Below is a small trained network, with its code and all its weights. Each question gives an input and a target symbol and asks what happens when units are switched off, that is, made to give their printed mean instead of their output.

import numpy as np


def w(rows, s, z=0):
    codes = np.array(rows[::2]) - 128.0
    scale = np.full(codes.shape[1], s)
    scale[-1] = z or s
    return codes * scale


def f(y):
    return y / 2 * (1 + np.tanh(0.7978845608 * (y + 0.044715 * y**3)))


def softmax(a):
    e = np.exp(a - a.max(-1, keepdims=True))
    return e / e.sum(-1, keepdims=True)


def log_softmax(a):
    a = a - a.max(-1, keepdims=True)
    return a - np.log(np.exp(a).sum(-1, keepdims=True))


def net(x, mask):
    ids = ['εηθλξω'.index(c) for c in x.split()]
    T = len(ids)
    res = E[ids] + P[:T]
    r = res
    for j in range(3):
        rows = slice(3 * j, 3 * j + 3)
        q, k, v = (r @ M[0][rows].T for M in (Q, K, V))
        z = softmax(np.where(np.tri(T) > 0, q @ k.T / 3**0.5, -1e9)) @ v
        o = O[0][rows]
        res = res + np.where(mask[j], z, o[:, -1]) @ o[:, :-1]
    y = f(res @ A[0][:, :-1].T + A[0][:, -1])
    res = res + np.where(mask[3:19], y, B[0][:, -1]) @ B[0][:, :-1]
    return log_softmax(res[-1] @ U[:, :-1].T + U[:, -1])


Q, K, V, O, A, B = {}, {}, {}, {}, {}, {}
E = w([
[156,108,149],'ε',
[250,23,127],'η',
[143,113,154],'θ',
[154,111,149],'λ',
[122,141,61],'ξ',
[199,168,187],'ω',
],0.022)
P = w([
[119,8,148],'0',
[176,57,46],'1',
[130,25,158],'2',
[174,138,10],'3',
[76,49,198],'4',
[176,173,3],'5',
[59,32,225],'6',
[175,175,2],'7',
[87,45,191],'8',
[158,163,23],'9',
],0.0057)
Q[0] = w([
[6,175,140],'head 0',
[176,142,66],'head 0',
[160,84,131],'head 0',
[109,120,91],'head 1',
[104,95,236],'head 1',
[121,154,106],'head 1',
[72,134,1],'head 2',
[218,83,157],'head 2',
[144,212,134],'head 2',
],0.0098)
K[0] = w([
[136,189,192],'head 0',
[236,38,126],'head 0',
[162,94,114],'head 0',
[113,214,98],'head 1',
[138,57,254],'head 1',
[160,67,76],'head 1',
[148,109,10],'head 2',
[123,182,83],'head 2',
[253,150,110],'head 2',
],0.0095)
V[0] = w([
[237,130,223],'head 0',
[138,109,175],'head 0',
[168,125,219],'head 0',
[42,255,186],'head 1',
[50,16,99],'head 1',
[217,143,157],'head 1',
[97,62,201],'head 2',
[160,134,73],'head 2',
[33,59,61],'head 2',
],0.0093)
O[0] = w([
[149,62,134,217],'head 0',
[87,111,201,148],'head 0',
[160,213,159,153],'head 0',
[127,243,255,7],'head 1',
[221,121,167,149],'head 1',
[231,189,44,156],'head 1',
[243,79,209,119],'head 2',
[51,113,105,155],'head 2',
[66,64,234,124],'head 2',
],0.0068,0.013)
A[0] = w([
[179,230,43,169],'neuron 0',
[163,56,123,110],'neuron 1',
[41,144,61,209],'neuron 2',
[93,95,120,66],'neuron 3',
[183,247,234,74],'neuron 4',
[168,145,147,131],'neuron 5',
[229,225,115,45],'neuron 6',
[132,204,119,52],'neuron 7',
[157,71,117,154],'neuron 8',
[147,180,159,117],'neuron 9',
[123,51,160,125],'neuron 10',
[100,50,176,137],'neuron 11',
[177,76,92,94],'neuron 12',
[114,178,96,109],'neuron 13',
[27,109,109,49],'neuron 14',
[81,118,130,253],'neuron 15',
],0.011,0.0045)
B[0] = w([
[139,57,214,167],'neuron 0',
[109,179,140,242],'neuron 1',
[109,86,189,178],'neuron 2',
[219,145,4,143],'neuron 3',
[39,92,90,130],'neuron 4',
[123,225,170,135],'neuron 5',
[151,31,51,152],'neuron 6',
[162,216,76,126],'neuron 7',
[17,211,142,235],'neuron 8',
[143,149,63,125],'neuron 9',
[60,135,134,191],'neuron 10',
[125,150,155,171],'neuron 11',
[143,177,145,255],'neuron 12',
[127,125,124,130],'neuron 13',
[232,207,151,155],'neuron 14',
[129,89,254,148],'neuron 15',
],0.0055,0.018)
U = w([
[149,151,142,95],'ε',
[112,171,35,1],'η',
[165,160,179,212],'θ',
[157,160,151,149],'λ',
[43,1,117,223],'ξ',
[199,105,110,72],'ω',
],0.0093,0.003)

Each question gives the input, a string of symbols that net reads in full, and the target symbol t.
The units are the heads (3 rows each of Q, K, V and O) and the neurons (one row each of A and B). Each row of codes is followed by its name. A weight is (code - 128) times the scale printed after its matrix; where a second scale follows, it is the last column's (O, A, B and U).
mask holds one flag per unit, heads first, then neurons. A switched-off unit (its flag False) gives its mean, the last column of its rows in O or B, instead of its output. The means were averaged over made-up inputs and are rounded, as every weight is.
A unit's drop is (log p(t) with every unit on - log p(t) with that unit switched off) / (log p(t) with every unit on - log p(t) with every unit switched off).
The circuit of an input: a set's keep is (log p(t) with only the set's units on - log p(t) with every unit switched off) / (log p(t) with every unit on - log p(t) with every unit switched off). Starting from the 12 units with the biggest drops (on a tie, the unit counted first), units are removed one at a time, each time the one whose removal leaves the highest keep (on an exact tie, the one counted first), for as long as the keep stays at least 0.8.
units of the circuit, in order: the units of the circuit, biggest drop first
most important unit: the unit with the biggest drop
top k neurons: the k neurons with the biggest drops, biggest first
heads that matter: for each layer, one digit per head in row order, 1 if its drop is at least 0.15 and else 0, layers parted by /
drop of u: that unit's drop, to one decimal
input η η θ, target η: heads that matter -> 010
input ξ ξ ξ θ λ η η ξ λ, target η: top neuron -> [neuron 0]
input θ θ ε η θ η ε, target θ: units of the circuit, in order -> [head 2; neuron 6]
input ξ η ξ ξ ξ ξ θ ε, target ξ: units of the circuit, in order -> [head 2; neuron 14]
input θ θ θ, target θ: units of the circuit, in order -> [head 2; head 1]
input θ λ θ η η, target θ: heads that matter -> 001
input ε ξ ξ η η ξ η, target η: units of the circuit, in order -> [head 1; neuron 12; neuron 1; neuron 8]
input ω ε ξ η ξ ξ, target ξ: top 3 neurons -> [neuron 2; neuron 12; neuron 1]
input ξ ξ ε ξ ξ θ, target ξ: units of the circuit, in order -> [neuron 12; head 2]
input η ξ ε ξ ξ ξ ξ λ, target ξ: heads that matter -> 001
input η ε ω ω ε λ, target ω: heads that matter -> 011
input η ε ξ ξ η ξ η ξ ω, target ω: top 2 neurons -> [neuron 0; neuron 6]
input η ξ ξ ξ θ λ, target ξ: top 2 neurons -> [neuron 14; neuron 12]
input ξ ξ λ θ ξ ξ ξ θ, target ξ: most important unit -> neuron 12
input η ξ ε, target η: drop of head 1 -> 0.7
input ε ω θ λ θ θ, target ω: drop of head 1 -> 0.3
input ω ω ξ θ λ ω λ θ, target ω: drop of neuron 8 -> 0.5
